Below are the code and all the weights of a small trained network. Each question names an input and a class and asks about switching units off, where a switched-off unit gives its printed mean instead of its output.

import numpy as np


def w(rows, s, z=0):
    codes = np.array(rows[::2]) - 128.0
    scale = np.full(codes.shape[1], s)
    scale[-1] = z or s
    return codes * scale


def f(y):
    return y / 2 * (1 + np.tanh(0.7978845608 * (y + 0.044715 * y**3)))


def log_softmax(a):
    a = a - a.max(-1, keepdims=True)
    return a - np.log(np.exp(a).sum(-1, keepdims=True))


def net(x, mask):
    res = np.array(x, float).reshape(1, 4) / 4 @ E
    y = f(res @ A[0][:, :-1].T + A[0][:, -1])
    res = res + np.where(mask, y, B[0][:, -1]) @ B[0][:, :-1]
    return log_softmax(res[-1] @ U[:, :-1].T + U[:, -1])


A, B = {}, {}
E = w([
[38,75,138,114,53,88],'x0',
[192,110,80,6,95,97],'x1',
[71,121,31,171,95,161],'x2',
[109,189,185,51,155,172],'x3',
],0.011)
A[0] = w([
[122,156,67,165,198,178,37],'neuron 0',
[196,117,33,170,165,91,192],'neuron 1',
[132,117,221,136,155,96,153],'neuron 2',
[39,103,97,197,150,111,180],'neuron 3',
[148,107,119,41,96,136,231],'neuron 4',
[64,238,83,221,172,115,171],'neuron 5',
[114,218,112,55,209,169,184],'neuron 6',
[192,55,62,59,104,104,229],'neuron 7',
[49,79,125,136,53,96,178],'neuron 8',
[150,216,121,55,176,211,154],'neuron 9',
[103,173,103,75,164,204,104],'neuron 10',
[160,83,46,139,137,180,208],'neuron 11',
[107,120,88,35,85,106,171],'neuron 12',
[46,117,197,214,165,147,254],'neuron 13',
[96,178,141,246,241,155,177],'neuron 14',
[164,210,157,204,236,176,150],'neuron 15',
[231,93,99,129,113,54,156],'neuron 16',
],0.012,0.006)
B[0] = w([
[200,30,199,85,180,177,161],'neuron 0',
[165,212,138,235,133,196,209],'neuron 1',
[171,100,148,72,99,2,181],'neuron 2',
[64,120,26,218,39,146,220],'neuron 3',
[39,197,143,107,223,95,216],'neuron 4',
[183,8,56,117,41,196,216],'neuron 5',
[64,81,232,73,65,180,203],'neuron 6',
[74,213,170,207,195,91,243],'neuron 7',
[54,102,42,150,95,45,226],'neuron 8',
[50,47,205,71,182,208,207],'neuron 9',
[41,156,209,223,84,202,166],'neuron 10',
[87,179,140,224,124,207,195],'neuron 11',
[15,83,142,121,145,83,210],'neuron 12',
[187,32,100,80,8,52,255],'neuron 13',
[217,57,135,40,43,197,244],'neuron 14',
[230,75,227,95,105,186,225],'neuron 15',
[163,222,131,188,227,85,206],'neuron 16',
],0.0095,0.015)
U = w([
[193,193,164,218,164,164,190],'0',
[195,121,175,58,123,80,75],'1',
[122,116,186,115,108,101,6],'2',
[70,131,84,115,118,85,254],'3',
[162,182,176,140,204,82,53],'4',
[214,80,109,117,85,205,209],'5',
[125,92,36,171,10,116,56],'6',
[83,144,179,98,163,212,38],'7',
],0.012,0.0071)

Each question gives the input, the list of numbers given to net, and the class t.
The units are the neurons (one row each of A and B). Each row of codes is followed by its name. A weight is (code - 128) times the scale printed after its matrix; where a second scale follows, it is the last column's (A, B and U).
mask holds one flag per neuron, in row order. A switched-off neuron (its flag False) gives its mean, the last column of its row in B, instead of its output. The means were averaged over made-up inputs and are rounded, as every weight is.
A unit's drop is (log p(t) with every unit on - log p(t) with that unit switched off) / (log p(t) with every unit on - log p(t) with every unit switched off).
The circuit of an input: a set's keep is (log p(t) with only the set's units on - log p(t) with every unit switched off) / (log p(t) with every unit on - log p(t) with every unit switched off). Starting from the 12 units with the biggest drops (on a tie, the unit counted first), units are removed one at a time, each time the one whose removal leaves the highest keep (on an exact tie, the one counted first), for as long as the keep stays at least 0.8.
units of the circuit, in order: the units of the circuit, biggest drop first
unit that matters most: the unit with the biggest drop
top k neurons: the k neurons with the biggest drops, biggest first
drop when u is switched off: that unit's drop, to one decimal
input [4,1,-5,0], class 3: units of the circuit, in order : neuron 15; neuron 14
input [5,4,-1,5], class 3: unit that matters most : neuron 15
input [3,-6,-8,-1], class 1: top 2 neurons : neuron 2; neuron 5
input [-6,-1,-7,0], class 1: top 3 neurons : neuron 2; neuron 5; neuron 3
input [5,3,7,8], class 3: top 3 neurons : neuron 8; neuron 15; neuron 12
input [-7,-2,-8,5], class 1: top 3 neurons : neuron 2; neuron 15; neuron 5
input [-2,6,-3,2], class 7: top 2 neurons : neuron 9; neuron 6
input [-6,7,8,0], class 0: top 2 neurons : neuron 1; neuron 7
input [3,6,0,2], class 3: top 3 neurons : neuron 12; neuron 15; neuron 1
input [-3,8,-6,1], class 4: top 2 neurons : neuron 16; neuron 7
input [6,1,-6,3], class 3: top 2 neurons : neuron 15; neuron 14
input [7,8,1,-3], class 3: top 2 neurons : neuron 8; neuron 12
input [-2,1,5,-1], class 0: top 2 neurons : neuron 13; neuron 8
input [0,0,-8,-1], class 1: units of the circuit, in order : neuron 2
input [-1,-1,-4,0], class 1: top 2 neurons : neuron 5; neuron 3
input [0,-3,-5,0], class 1: drop when neuron 3 is switched off : 0.3
input [1,0,-8,4], class 1: drop when neuron 7 is switched off : 0.2
input [-1,7,3,1], class 7: drop when neuron 12 is switched off : 0.1
